Below is a small trained network, with its code and all its weights. Each question gives an input and a class and asks what happens when units are switched off, that is, made to give their printed mean instead of their output.

import numpy as np


def w(rows, s, z=0):
    codes = np.array(rows[::2]) - 128.0
    scale = np.full(codes.shape[1], s)
    scale[-1] = z or s
    return codes * scale


def norm(h):
    return h / np.sqrt((h * h).mean(-1, keepdims=True) + 1e-5)


def f(y):
    return np.maximum(y, 0)


def log_softmax(a):
    a = a - a.max(-1, keepdims=True)
    return a - np.log(np.exp(a).sum(-1, keepdims=True))


def net(x, mask):
    res = np.array(x, float).reshape(1, 5) / 4 @ E
    u = 0
    for l in range(4):
        y = f(norm(res) @ A[l][:, :-1].T + A[l][:, -1])
        res = res + np.where(mask[u : u + 9], y, B[l][:, -1]) @ B[l][:, :-1]
        u += 9
    return log_softmax(norm(res)[-1] @ U[:, :-1].T + U[:, -1])


A, B = {}, {}
E = w([
[110,152,127,126,148,148,147,147,91,91],'x0',
[231,222,133,127,235,68,255,9,167,111],'x1',
[108,74,223,75,87,64,237,251,112,129],'x2',
[239,34,117,92,218,99,136,101,18,111],'x3',
[182,152,120,79,50,201,153,176,110,90],'x4',
],0.0072)
A[0] = w([
[181,114,125,158,116,86,118,133,44,136,212],'0.n1',
[89,115,119,157,140,164,68,209,152,134,193],'0.n2',
[114,27,95,95,142,150,95,132,82,120,111],'0.n3',
[81,155,103,94,92,113,96,139,79,184,232],'0.n4',
[176,96,153,127,152,137,139,99,34,170,8],'0.n5',
[133,111,126,188,150,45,148,134,254,146,205],'0.n6',
[116,98,183,113,125,111,182,165,136,142,186],'0.n7',
[71,144,152,126,191,104,137,73,155,142,209],'0.n8',
[89,55,194,117,99,127,152,150,85,110,74],'0.n9',
],0.0093,0.0017)
B[0] = w([
[108,91,100,87,75,116,111,78,90,147,219],'0.n1',
[160,78,93,106,227,158,154,125,127,99,251],'0.n2',
[156,159,98,223,23,112,77,103,65,100,227],'0.n3',
[67,69,90,79,162,93,119,180,117,159,211],'0.n4',
[122,78,119,67,128,102,162,133,143,134,219],'0.n5',
[154,160,135,111,131,167,134,161,94,119,252],'0.n6',
[148,129,254,130,177,105,158,144,64,122,253],'0.n7',
[136,69,129,115,35,138,144,164,142,59,232],'0.n8',
[73,72,151,225,68,68,148,96,192,215,243],'0.n9',
],0.01,0.0057)
A[1] = w([
[210,144,122,71,140,123,74,86,89,40,152],'1.n1',
[205,161,34,116,130,168,120,97,120,49,85],'1.n2',
[117,249,76,122,125,114,138,131,177,75,2],'1.n3',
[110,147,76,167,144,162,83,150,51,120,16],'1.n4',
[136,173,115,181,94,155,39,129,97,3,181],'1.n5',
[128,204,175,142,108,103,123,120,183,78,115],'1.n6',
[163,107,87,69,169,42,74,113,96,113,140],'1.n7',
[176,141,146,108,92,130,85,56,114,113,69],'1.n8',
[151,125,89,175,47,82,132,153,39,55,105],'1.n9',
],0.0078,0.0014)
B[1] = w([
[87,82,72,213,101,121,151,51,209,167,241],'1.n1',
[98,5,134,168,89,153,147,129,241,106,254],'1.n2',
[122,143,134,75,51,22,86,55,169,201,182],'1.n3',
[191,181,94,95,114,111,74,91,140,163,182],'1.n4',
[175,134,75,106,133,49,86,176,111,203,224],'1.n5',
[218,210,218,131,123,47,47,131,149,28,180],'1.n6',
[110,33,18,97,118,154,210,160,99,68,212],'1.n7',
[129,206,97,84,98,120,95,214,122,14,196],'1.n8',
[129,254,128,153,55,162,78,65,181,221,244],'1.n9',
],0.0059,0.006)
A[2] = w([
[97,57,95,140,117,166,99,120,15,152,126],'2.n1',
[90,107,62,173,145,156,62,120,168,123,79],'2.n2',
[131,41,84,131,127,96,100,178,143,141,182],'2.n3',
[106,227,171,147,105,59,144,190,200,95,60],'2.n4',
[138,90,238,95,141,97,197,129,190,105,105],'2.n5',
[210,110,205,176,93,38,183,141,98,59,212],'2.n6',
[114,87,104,130,108,254,27,117,196,122,48],'2.n7',
[98,125,192,174,59,74,113,218,132,148,249],'2.n8',
[174,157,92,83,106,73,223,130,60,127,91],'2.n9',
],0.0076,0.0014)
B[2] = w([
[156,224,210,139,113,129,124,152,173,119,203],'2.n1',
[126,183,126,46,180,73,203,107,61,73,202],'2.n2',
[129,142,181,91,149,193,161,142,139,172,228],'2.n3',
[225,177,163,131,196,132,195,128,125,94,194],'2.n4',
[171,120,51,126,200,174,108,190,73,110,225],'2.n5',
[107,206,142,110,123,172,49,114,70,150,254],'2.n6',
[135,135,178,96,222,63,142,155,27,96,210],'2.n7',
[108,127,76,136,132,180,168,12,175,135,245],'2.n8',
[1,175,161,54,154,146,99,169,114,135,185],'2.n9',
],0.0078,0.0086)
A[3] = w([
[140,98,81,86,140,107,179,119,21,85,250],'3.n1',
[162,112,110,180,81,32,64,129,107,128,251],'3.n2',
[153,196,160,155,159,96,123,145,172,98,135],'3.n3',
[97,205,125,69,93,102,98,108,178,148,224],'3.n4',
[101,105,110,65,158,181,158,145,124,182,143],'3.n5',
[175,144,141,89,113,75,194,109,130,155,168],'3.n6',
[170,101,81,128,143,137,164,98,241,76,31],'3.n7',
[129,123,128,216,176,254,139,182,130,141,71],'3.n8',
[85,18,110,146,98,117,168,121,167,102,232],'3.n9',
],0.0095,0.0013)
B[3] = w([
[138,155,101,61,125,91,118,132,109,155,254],'3.n1',
[162,224,125,179,131,253,86,211,188,113,188],'3.n2',
[100,140,179,180,156,158,103,136,141,113,179],'3.n3',
[103,46,139,105,199,70,130,134,149,133,190],'3.n4',
[126,68,99,128,171,57,137,153,160,126,213],'3.n5',
[91,129,121,187,119,147,42,157,96,127,196],'3.n6',
[112,76,151,155,80,81,128,97,128,102,196],'3.n7',
[145,88,95,180,129,137,171,121,192,123,180],'3.n8',
[161,124,146,115,77,173,197,82,151,81,188],'3.n9',
],0.011,0.009)
U = w([
[90,121,109,40,186,50,123,163,63,172,251],'0',
[188,207,18,155,86,177,39,151,143,152,97],'1',
[90,46,129,191,148,158,235,130,225,173,159],'2',
[73,140,204,214,9,199,114,93,107,210,156],'3',
[119,136,178,232,118,79,46,80,234,64,63],'4',
[149,65,68,111,42,114,188,11,143,58,39],'5',
[167,222,216,174,198,231,174,117,91,90,48],'6',
],0.014,0.0016)

Each question gives the input, the list of numbers given to net, and the class t.
The units are the neurons (one row each of A and B). Each row of codes is followed by its name. A weight is (code - 128) times the scale printed after its matrix; where a second scale follows, it is the last column's (A, B and U).
mask holds one flag per neuron, layer by layer. A switched-off neuron (its flag False) gives its mean, the last column of its row in B, instead of its output. The means were averaged over made-up inputs and are rounded, as every weight is.
A unit's drop is (log p(t) with every unit on - log p(t) with that unit switched off) / (log p(t) with every unit on - log p(t) with every unit switched off).
The circuit of an input: a set's keep is (log p(t) with only the set's units on - log p(t) with every unit switched off) / (log p(t) with every unit on - log p(t) with every unit switched off). Starting from the 12 units with the biggest drops (on a tie, the unit counted first), units are removed one at a time, each time the one whose removal leaves the highest keep (on an exact tie, the one counted first), for as long as the keep stays at least 0.8.
units of the circuit, in order: the units of the circuit, biggest drop first
top k neurons: the k neurons with the biggest drops, biggest first
k most important neurons of layer l: the k neurons of layer l with the biggest drops, biggest first
drop when u is switched off: that unit's drop, to one decimal
input [-4,-6,0,-8,7], class 0: units of the circuit, in order -> [2.n7 0.n2]
input [-1,-4,-5,7,-8], class 1: units of the circuit, in order -> [0.n3 3.n2]
input [0,-7,3,2,0], class 3: units of the circuit, in order -> [0.n3]
input [8,-4,4,0,-4], class 2: top 3 neurons -> [0.n2 0.n4 2.n8]
input [5,1,7,-5,-6], class 6: top 3 neurons -> [0.n7 2.n4 1.n2]
input [-6,-7,5,-1,6], class 2: 2 most important neurons of layer 0 -> [0.n2 0.n4]
input [2,3,1,-8,-8], class 6: top 2 neurons -> [2.n4 0.n6]
input [0,7,-5,0,-5], class 4: top 3 neurons -> [0.n2 0.n4 1.n6]
input [5,5,0,-1,4], class 4: top 2 neurons -> [0.n7 0.n9]
input [-3,6,-8,0,-2], class 4: top 4 neurons -> [0.n2 0.n4 0.n5 0.n1]
input [8,2,-6,1,6], class 5: top 2 neurons -> [0.n3 1.n2]
input [-1,2,-8,2,3], class 5: top 3 neurons -> [1.n2 0.n3 1.n1]
input [-4,-1,8,0,8], class 2: top 3 neurons -> [0.n9 2.n5 0.n3]
input [7,8,-1,-6,4], class 4: top 2 neurons -> [0.n7 1.n3]
input [-4,-7,1,1,-4], class 3: top 2 neurons -> [0.n3 0.n9]
input [-6,-4,1,-4,-4], class 2: 2 most important neurons of layer 3 -> [3.n8 3.n1]
input [-2,5,0,8,-8], class 5: most important neuron of layer 3 -> [3.n9]
input [1,-8,0,1,-2], class 1: 2 most important neurons of layer 2 -> [2.n9 2.n2]
input [-6,3,1,-1,-7], class 6: 3 most important neurons of layer 0 -> [0.n3 0.n2 0.n1]
input [-2,-1,0,1,-8], class 1: most important neuron of layer 3 -> [3.n2]
input [-8,1,-1,-1,5], class 4: drop when 0.n9 is switched off -> 0.1
